Here is a tiny trained network, its code and every weight. The questions are about switching its units off for an input and a class, where a switched-off unit gives its printed mean instead of its output.

import numpy as np


def w(rows, s, z=0):
    codes = np.array(rows[::2]) - 128.0
    scale = np.full(codes.shape[1], s)
    scale[-1] = z or s
    return codes * scale


def f(y):
    return y / 2 * (1 + np.tanh(0.7978845608 * (y + 0.044715 * y**3)))


def log_softmax(a):
    a = a - a.max(-1, keepdims=True)
    return a - np.log(np.exp(a).sum(-1, keepdims=True))


def net(x, mask):
    res = np.array(x, float).reshape(1, 4) / 4 @ E
    y = f(res @ A[0][:, :-1].T + A[0][:, -1])
    res = res + np.where(mask, y, B[0][:, -1]) @ B[0][:, :-1]
    return log_softmax(res[-1] @ U[:, :-1].T + U[:, -1])


A, B = {}, {}
E = w([
[197,110,175,123,139,249,103,152,187],'x0',
[157,142,89,94,42,101,226,178,210],'x1',
[137,195,175,71,2,124,34,73,147],'x2',
[197,173,121,101,249,55,160,57,171],'x3',
],0.0087)
A[0] = w([
[115,41,77,138,87,148,84,170,124,95],'n1',
[153,96,105,207,160,152,188,186,101,63],'n2',
[150,65,116,89,149,191,81,110,200,4],'n3',
[139,59,108,141,197,153,144,166,126,25],'n4',
[143,148,206,118,59,118,118,110,113,88],'n5',
[89,87,116,120,33,148,130,226,120,88],'n6',
[78,145,96,139,140,25,110,106,64,2],'n7',
[128,111,96,152,199,156,77,102,45,132],'n8',
[114,101,116,179,190,123,161,207,186,106],'n9',
[31,172,67,168,67,59,177,63,85,177],'n10',
[133,212,184,76,83,144,80,98,143,107],'n11',
[150,234,151,79,65,96,64,82,140,116],'n12',
[246,198,58,123,247,110,195,62,209,50],'n13',
[179,107,84,108,94,118,151,149,172,132],'n14',
[71,101,107,197,175,106,195,171,149,214],'n15',
[129,11,117,133,163,135,192,148,93,92],'n16',
[74,107,138,169,65,159,154,191,67,101],'n17',
[110,125,123,127,62,141,208,151,152,63],'n18',
[110,185,57,109,49,86,237,148,173,137],'n19',
[65,133,188,238,164,164,27,20,25,117],'n20',
[181,139,170,172,123,154,74,150,184,33],'n21',
[186,120,103,132,148,243,130,130,157,142],'n22',
[43,132,59,94,131,55,138,140,96,116],'n23',
[226,232,149,72,189,12,131,56,207,106],'n24',
[198,162,170,150,120,158,147,233,254,151],'n25',
[146,109,116,205,156,153,181,187,64,146],'n26',
[54,143,89,116,126,86,145,109,111,29],'n27',
[108,93,67,145,159,152,185,101,123,140],'n28',
[110,173,102,24,91,113,65,121,120,34],'n29',
[119,72,160,177,152,97,55,94,106,18],'n30',
[244,54,161,153,153,238,57,129,154,118],'n31',
],0.0089,0.0048)
B[0] = w([
[177,138,78,177,131,113,43,200,91,164],'n1',
[108,163,76,151,112,72,141,132,182,184],'n2',
[159,44,125,47,99,94,176,164,119,146],'n3',
[108,138,85,141,98,84,169,137,142,168],'n4',
[116,156,118,165,66,54,132,106,136,164],'n5',
[163,147,118,168,96,138,111,154,84,200],'n6',
[164,46,141,138,140,122,175,174,125,185],'n7',
[97,160,111,145,97,167,174,91,80,194],'n8',
[75,152,105,143,57,85,144,86,140,192],'n9',
[175,2,236,161,175,142,144,87,144,229],'n10',
[79,162,91,179,52,91,160,100,172,189],'n11',
[76,154,101,193,42,89,138,88,206,208],'n12',
[176,142,78,193,98,143,78,171,67,250],'n13',
[104,106,88,81,159,197,163,91,107,175],'n14',
[81,137,122,178,118,112,113,89,164,227],'n15',
[123,196,99,135,113,66,139,105,188,189],'n16',
[213,113,90,158,95,127,6,233,93,189],'n17',
[133,178,86,74,145,184,157,137,64,172],'n18',
[9,165,130,33,178,236,181,95,46,236],'n19',
[83,175,78,43,131,223,180,106,72,245],'n20',
[137,85,123,125,114,120,185,159,144,147],'n21',
[132,62,212,141,143,114,139,147,160,185],'n22',
[115,41,206,156,134,88,135,129,133,196],'n23',
[163,135,107,210,89,175,99,192,58,253],'n24',
[93,91,200,92,177,154,147,96,106,215],'n25',
[92,140,100,166,54,140,116,88,152,194],'n26',
[187,58,157,93,142,102,176,172,152,154],'n27',
[103,137,137,172,58,135,129,120,153,178],'n28',
[122,132,107,124,99,60,158,139,174,165],'n29',
[142,125,88,43,130,128,217,148,95,157],'n30',
[146,14,152,151,118,141,172,91,133,206],'n31',
],0.0083,0.012)
U = w([
[69,183,98,144,46,38,154,115,226,124],'0',
[198,148,99,161,76,144,45,235,63,106],'1',
[64,164,115,46,131,204,204,118,90,103],'2',
[133,2,207,121,121,103,174,142,166,119],'3',
[74,152,184,154,126,169,65,91,150,251],'4',
[166,141,153,83,126,76,82,154,182,108],'5',
[122,194,108,78,157,90,137,152,194,112],'6',
],0.011,0.016)

Each question gives the input, the list of numbers given to net, and the class t.
The units are the neurons (one row each of A and B). Each row of codes is followed by its name. A weight is (code - 128) times the scale printed after its matrix; where a second scale follows, it is the last column's (A, B and U).
mask holds one flag per neuron, in row order. A switched-off neuron (its flag False) gives its mean, the last column of its row in B, instead of its output. The means were averaged over made-up inputs and are rounded, as every weight is.
A unit's drop is (log p(t) with every unit on - log p(t) with that unit switched off) / (log p(t) with every unit on - log p(t) with every unit switched off).
most important unit: the unit with the biggest drop
k most important neurons: the k neurons with the biggest drops, biggest first
drop when u is switched off: that unit's drop, to one decimal
input [-3,-8,4,-6], class 2: most important unit	n20
input [0,5,3,5], class 1: 2 most important neurons	(n24; n13)
input [4,1,6,6], class 0: 2 most important neurons	(n12; n11)
input [-7,2,7,-8], class 1: 3 most important neurons	(n17; n6; n1)
input [7,4,-2,-6], class 3: 2 most important neurons	(n25; n31)
input [3,6,5,-1], class 2: 2 most important neurons	(n19; n25)
input [7,-8,8,2], class 0: 4 most important neurons	(n12; n11; n19; n5)
input [4,-5,-4,-3], class 2: 4 most important neurons	(n20; n10; n12; n8)
input [-7,0,-6,-1], class 3: 3 most important neurons	(n10; n23; n7)
input [7,-8,4,8], class 1: 3 most important neurons	(n24; n13; n19)
input [-7,3,-6,-3], class 3: 2 most important neurons	(n10; n23)
input [6,3,6,-6], class 0: 4 most important neurons	(n11; n12; n24; n10)
input [0,0,-7,-2], class 0: drop when n6 is switched off	0.0
input [8,-1,0,7], class 3: most important unit	n31
input [-2,7,3,7], class 1: drop when n13 is switched off	1.0
input [-5,0,4,-5], class 1: drop when n9 is switched off	0.2
